Below are the code and all the weights of a small trained network. Each question names an input and a target symbol and asks about switching units off, where a switched-off unit gives its printed mean instead of its output.

import numpy as np


def w(rows, s, z=0):
    codes = np.array(rows[::2]) - 128.0
    scale = np.full(codes.shape[1], s)
    scale[-1] = z or s
    return codes * scale


def norm(h):
    return h / np.sqrt((h * h).mean(-1, keepdims=True) + 1e-5)


def f(y):
    return np.maximum(y, 0)


def softmax(a):
    e = np.exp(a - a.max(-1, keepdims=True))
    return e / e.sum(-1, keepdims=True)


def log_softmax(a):
    a = a - a.max(-1, keepdims=True)
    return a - np.log(np.exp(a).sum(-1, keepdims=True))


def net(x, mask):
    ids = ['αηθμπτφψω'.index(c) for c in x.split()]
    T = len(ids)
    res = E[ids] + P[:T]
    r = norm(res)
    for j in range(2):
        rows = slice(3 * j, 3 * j + 3)
        q, k, v = (r @ M[0][rows].T for M in (Q, K, V))
        z = softmax(np.where(np.tri(T) > 0, q @ k.T / 3**0.5, -1e9)) @ v
        o = O[0][rows]
        res = res + np.where(mask[j], z, o[:, -1]) @ o[:, :-1]
    y = f(norm(res) @ A[0][:, :-1].T + A[0][:, -1])
    res = res + np.where(mask[2:14], y, B[0][:, -1]) @ B[0][:, :-1]
    return log_softmax(norm(res)[-1] @ U[:, :-1].T + U[:, -1])


Q, K, V, O, A, B = {}, {}, {}, {}, {}, {}
E = w([
[163,114,19,158],'α',
[183,218,94,38],'η',
[98,37,132,182],'θ',
[114,197,118,142],'μ',
[202,125,137,58],'π',
[66,104,92,144],'τ',
[250,137,241,161],'φ',
[137,90,70,67],'ψ',
[107,113,83,114],'ω',
],0.015)
P = w([
[91,149,254,187],'0',
[81,167,196,176],'1',
[74,160,168,152],'2',
[76,162,154,139],'3',
[63,174,126,133],'4',
[71,171,120,135],'5',
[75,171,120,119],'6',
[79,169,121,124],'7',
[71,167,105,122],'8',
[78,162,113,121],'9',
[76,158,94,128],'10',
[63,177,104,101],'11',
[93,161,83,121],'12',
],0.004)
Q[0] = w([
[130,198,162,152],'H1',
[253,209,113,164],'H1',
[103,75,97,153],'H1',
[89,218,101,93],'H2',
[69,123,164,45],'H2',
[87,173,118,43],'H2',
],0.012)
K[0] = w([
[84,159,175,142],'H1',
[120,100,242,60],'H1',
[131,88,102,181],'H1',
[183,143,8,126],'H2',
[158,172,92,175],'H2',
[164,136,59,188],'H2',
],0.012)
V[0] = w([
[212,156,158,161],'H1',
[135,126,113,172],'H1',
[47,96,211,87],'H1',
[108,124,183,156],'H2',
[185,76,6,254],'H2',
[188,131,73,144],'H2',
],0.0077)
O[0] = w([
[124,28,135,171,219],'H1',
[125,155,114,156,136],'H1',
[20,178,161,15,53],'H1',
[57,93,177,64,110],'H2',
[196,53,121,223,252],'H2',
[203,2,178,209,183],'H2',
],0.0049,0.0038)
A[0] = w([
[123,136,35,83,217],'N1',
[130,141,81,136,181],'N2',
[157,222,86,149,106],'N3',
[61,178,35,168,82],'N4',
[178,84,196,54,51],'N5',
[127,255,163,141,150],'N6',
[133,116,143,30,252],'N7',
[58,18,123,175,83],'N8',
[117,79,105,98,176],'N9',
[220,28,153,167,251],'N10',
[201,139,176,75,166],'N11',
[167,219,88,158,72],'N12',
],0.0094,0.0036)
B[0] = w([
[183,107,247,84,168],'N1',
[179,107,115,31,154],'N2',
[117,204,91,138,146],'N3',
[73,78,213,85,155],'N4',
[21,134,35,29,157],'N5',
[223,76,142,198,148],'N6',
[192,75,102,221,156],'N7',
[166,239,3,115,163],'N8',
[142,165,157,119,150],'N9',
[88,179,3,160,249],'N10',
[74,51,32,218,173],'N11',
[34,230,127,184,143],'N12',
],0.0051,0.013)
U = w([
[161,161,103,81,52],'α',
[233,218,155,130,2],'η',
[6,178,90,125,65],'θ',
[114,216,178,161,146],'μ',
[75,22,85,94,87],'π',
[43,109,161,109,228],'τ',
[145,63,182,202,163],'φ',
[191,58,162,86,138],'ψ',
[134,134,185,102,244],'ω',
],0.012,0.0052)

Each question gives the input, a string of symbols that net reads in full, and the target symbol t.
The units are the heads (3 rows each of Q, K, V and O) and the neurons (one row each of A and B). Each row of codes is followed by its name. A weight is (code - 128) times the scale printed after its matrix; where a second scale follows, it is the last column's (O, A, B and U).
mask holds one flag per unit, heads first, then neurons. A switched-off unit (its flag False) gives its mean, the last column of its rows in O or B, instead of its output. The means were averaged over made-up inputs and are rounded, as every weight is.
A unit's drop is (log p(t) with every unit on - log p(t) with that unit switched off) / (log p(t) with every unit on - log p(t) with every unit switched off).
k most important neurons: the k neurons with the biggest drops, biggest first
heads that matter: for each layer, one digit per head in row order, 1 if its drop is at least 0.15 and else 0, layers parted by /
drop of u: that unit's drop, to one decimal
input ψ μ π φ π π η ψ θ ω, target ω: 2 most important neurons	(N1; N10)
input α τ ω, target φ: heads that matter	11
input τ φ μ π, target π: most important neuron	(N5)
input ψ ω ψ η ψ ω π, target π: heads that matter	00
input ψ θ μ μ θ η ω π φ τ, target τ: 2 most important neurons	(N10; N4)
input π φ ψ τ, target τ: heads that matter	10
input φ π ψ θ η φ μ ω ψ ψ, target ψ: heads that matter	00
input α α α τ τ, target φ: heads that matter	11
input ψ τ θ π μ η τ μ φ μ, target μ: heads that matter	00
input α φ ω, target φ: heads that matter	11
input η π ω, target ω: heads that matter	00
input τ τ π φ ω π ω π φ τ μ φ θ, target θ: drop of H1	0.2
input θ η π ψ μ φ φ θ, target θ: drop of N8	0.2
input π η μ φ π μ φ ψ, target ψ: drop of N10	0.2
input φ μ φ φ μ ω φ η φ π μ, target μ: drop of N12	0.4
